Each row is followed by its group and then its class within the group.
[  16   -9   -1   -3   22  -49   10 -110    4   -7   25  -14  -10   12
  -25   55    3    1   -1  -15   13  -18   -1  -33    3  -22   53   -8
  -29  -16   -5    6  -12  -34   -8   -4   -1   25  -12  -14  -19  -18
   -7   13  -15  -14  -30   -9  -28   16   13   16    1  -19   35    3
   -7    4   28  -55   10   21   -3  -11    5] => V SM
[ 22  -6 -10 -56  41  21 -19  -9  16   9  -8  -5 -34  12   7  49  32  50
 -24 -13 -37  26 -47  16  17 -16  13  26 -28 -16 -35  79 -28 -90  24  28
 -24  48   5  -2 -46 -50  14   3  10 -42   1 -57   2  12  30  27  21  37
  55  48 -36 -29 -18 -39 -16  57  51 -12  -2] => P GG
[ 10  -4  -9  10  35 -22  27 -85   3  -1  14 -16 -18  20 -13  60  34 -61
 -17   2  29   5  12 -28   9  12  42 -19 -24  16  -8 -15 -36 -39   4 -13
  -3   5  -9 -22 -38  -6   6  -4  -5 -10 -32   2 -43  -8  24  51  -1 -30
  27  -2  -9  29  19 -16  37  17 -24  -5  18] => V LL
[  -5  -30   -9    0   11  -41    0 -110   20   -5    0  -13   -9    6
  -21   69   -3    3    4  -13   -6    0  -11    3   14  -34   50  -13
   -5  -14  -37   -8  -17  -17  -29    5   -1   17  -16   -7  -30  -21
    4    8   12  -43  -38  -16  -40   16   11   28    1   -6   23    9
  -31  -19   22  -20    6   -2   11   27   -6] => V Dp
[  4   4  -5 -34 -13  15 -15 -11   3 -23  -6  44 -29   2  11   7 -29  54
  -9   5 -15  18 -15 -11 -27   1 -13  14   1  -5 -19  54  -2 -36  -6  34
  -3  19  -1  -5  -2 -41   3  10  -1 -34  13   2  24  10  -4 -18   6  39
   5  26 -31 -26 -14 -41 -21  37  22 -10 -11] => P GG
[ 13  -2  -5 -33  13   9   1 -15   5  -9 -16  11 -16 -16 -22  10 -16  33
 -16   1 -18   4 -33   1  11   7 -13  10   1  -3 -28  63  -6 -40  18  12
   0  38   0  -4 -29 -31  -4  25  18 -19  76  21  30 -12   1 -24  16  43
  18  19 -25 -23  10 -30   3  38   8  -1 -12] => P Pj
[ 12  17  -7  12  22 -13  29 -41  -4  12  54  -6 -25   7  -3  35  34 -81
   9  -4  45 -14  23  -8  17  14  27 -26 -10  -4  25   3 -32   0  25 -11
 -13  -4  -6 -19 -34  -2   7 -29  -1   0 -18  -2 -29 -11  23  54 -13 -45
  16  14  29  33  17  -1  24  -2 -26  -6  -1] => V SM
[   6  -46  -16  -20   28  -64   -7 -110   17  -35   21  -24  -41   -2
  -29   93  -35   -5    7  -13   -6   23    3   -8   12  -41   52  -12
  -10  -16  -40   28  -20  -45   -7   19   -6   21  -16  -17  -34  -43
  -14   17   10  -59  -13    7  -53   21   29   45    1    3   33   26
  -27  -21   -5  -58   -3   13   -3   24    3] => V SM
[ 14   0  -6  18  12 -16   6 -91  -8 -22   0 -11  -6  11 -25  18  -2 -44
  -2   4  10  13   0 -12  -9  -7   6 -20  -3 -10 -11 -19 -15  -5  -2 -11
   2  25 -29  -8 -12   0 -20  -1   3 -21 -25  -3 -77  -6   2   7   2 -22
  -6   8 -10  -7  12 -12  37  -1 -17   8 -15] => V SM
[ -14  -25  -37  -18   50  -44  -18 -110   24    3   28  -54  -43  -39
   -8  110   43   -8    2    0    5  -10  -30    9   41  -38   78    1
  -30   -4  -24   12  -41  -80   -8   27  -36   40   13  -20  -33  -46
    8    9   17  -41  -39   -9  -43    9   32   59   11  -57   74   10
    7   15   -1  -30   28   34   42   18  -10] => V LL
[   4  -41  -11    2   12  -67   -4 -110    7   -3   24  -11   16   -5
  -25   35  -45   -2   17    2    0   -1   -1   -4   -9  -17   13  -15
    7  -17  -39   18    6   -9  -52   18   30   30  -45    0  -27    2
  -14   11   -1  -36   -2  -10  -37   22    1  -13    8   -9    9    3
  -29  -34   -2  -28   11    6  -15   14   13] => V SM
[ 32   0  -1 -30  20  21  20  22   5   1  -1  30   8  -3  -8 -18  -7  22
 -25  -5 -25 -15 -28 -19 -32  28 -41  18  -7   4   0  47  -6  -2  31   8
  21  45 -16 -32 -48  -6  -9  13  -5 -11  10  31  13   5  -3 -17  -1  58
  -2  23 -35 -28 -18 -15  10  50  -5 -30  15] => P Pj
[  -3  -40  -11   15   11  -44    5 -110   10    7  -21   -2    9    1
  -31   44  -67   -2    0  -13  -20    5    3   -2   -9  -39   20   -7
   21  -19  -41  -33  -18  -10  -37    4    7    5  -30   17  -44    3
  -17   11   15  -25   -5  -14  -19   25    9   23   13   23   -2   -6
  -24  -39  -14  -12    5   23   -2   12   14] => V SM
[ 13 -24   4 -35   2  -8 -17 -17   7   6   4   9  -3   5  -2  21 -34  69
   3  -7 -32  32 -29   9 -19 -37   4  14  -3 -16 -48  54  10 -55   6  33
  -2  41 -17  -9 -24 -21 -11  27  -8 -25  27  20  25  22  -6 -20   5  59
  20  33 -32 -37 -21 -44 -10  36  32   3   0] => P Pj
[ -11  -38    1    4   23  -57   16 -110   15    9    5  -15  -37  -13
   -7   72  -28   -6   10   -5    1   30   17   -7    1  -32   47  -29
    0   -4  -13    0   -1   -2  -17    1    4  -17   -5  -13  -10  -14
    7   -5    0  -33  -23   -8  -19   15   -5   35    3  -23   20    5
  -10    5    8  -30   -7  -19    1   21    4] => V Dp
[ 11  -8 -12   5  24 -18  11 -60 -15  -8   8  -8  -1   8 -25  53  13 -27
   1   4  -1  -3   3 -52   6 -12  28  -8 -10   5  15 -27 -15 -15  -4 -14
   4   9 -17  -3  13  -7  29   2 -15 -14 -14  -3 -28 -11  17  23  -2 -13
  18  -4  10   1   5 -14  30   0 -13   0  -5] => V LL
[   9  -13    0  -67   26   19  -33  -25   11  -11  -41   -2  -62   -9
    3   71   14   45    0  -11  -44    9  -15   54   19  -41   22   20
  -21   -6  -54   82  -38 -103   19   32  -45   58    2  -15  -54  -41
    1  -12   20  -70    2   20   37   14   15   31   16   73   50   56
  -20  -51  -22  -20  -64   12   68    9   -8] => P BN
[ 11  36   4 -40  19  62  12  81  -3  -4 -11   8 -35   9  18   9  52 -36
 -28  -8  -5  -5   5  21  23  36 -26   4 -13  18  15  51 -36 -36  52  -3
 -19  15  25 -16 -20 -22  -7 -13   2   5   8  23   8 -13   7  45   2 -12
  12  21  28  12   1  11  -6  -2  14 -41 -27] => P BN
[ 11  -4 -27 -42   6   5   7  -9  10  -9 -19  16 -22  10 -15  27  -3  30
 -14  -5 -29   7 -23  -3 -14  14   1   7  -8  15 -21  60 -12 -35  23  11
 -13  37   1  -4 -22 -25   4  -2  -7 -18   3  25   2  11   4  14   0  29
  32   9 -11  16  -4 -18 -11  35  12 -16 -15] => P GG
[   5  -24  -14    8    1  -54  -25 -110    6  -10    5  -14   -4    2
  -11   50  -14   14    9   -7   12   -7   26  -17   15  -32   49  -11
   -6  -14  -12  -13   -9  -26  -28    6   -8    2   -9  -14   -1  -17
   10    8   11  -32  -21  -11  -34   26   -5   16   -9  -25   26   13
  -14   -7   13  -18    2   -1    8   13    8] => V Dp
[  7  13  -9  11  21  -9   2 -79   0 -21   2 -12 -14   7 -26  45   8 -31
  -9   3  33 -27  14 -23  12  -8  37  -7 -11 -10  -2  -2 -13 -31   6  -5
 -16  21  -7  -8 -31 -15 -10  24  -2 -29 -30  -5 -30   0  14  47  -6 -12
  20  12  -1  -1  18 -19  -2   3  -2  -7  -4] => V SM
[   2  -11   -1  -11   34  -85   -4 -110    5   -7   24  -22  -59  -18
  -32   70    9  -13    9    2   11   -5   -9   16   27  -19   57  -14
  -28  -14  -27   32  -33  -46   -6   31  -25   23    7  -28  -61  -54
    0    6    6  -61  -41    9  -61   24   20   50   21  -26   55   33
    6   -8   29  -40  -19   10   12    0   -4] => V SM
[ 22  35   4 -45  27  44  10  20  10  -2   1  23 -29  11 -15   9  44  -2
  -3  -4  -2   9 -22  -4  20  41 -12  25 -17   7  22  60 -27 -42  49   0
 -14  34 -43  -8 -60 -10 -16  -8  -3  -7  -6  29   2   3  15  18  -6   1
  25  30   3   1   2  -3 -19  46   6 -25 -12] => P Pj
[   3  -17   -9   -1   31  -45   11 -110    7    2   14  -39  -27    9
   -7   75   23  -10    5  -33   -5  -10    0  -12   13  -16   51  -16
  -10    9   -7  -17  -33  -15  -23   -4  -22    4   14  -12  -19  -10
    6   26    8  -22  -38   -3  -39    9   13   53    1  -49   39   -4
    3   16   14  -18   11   16   17   16    5] => V LL
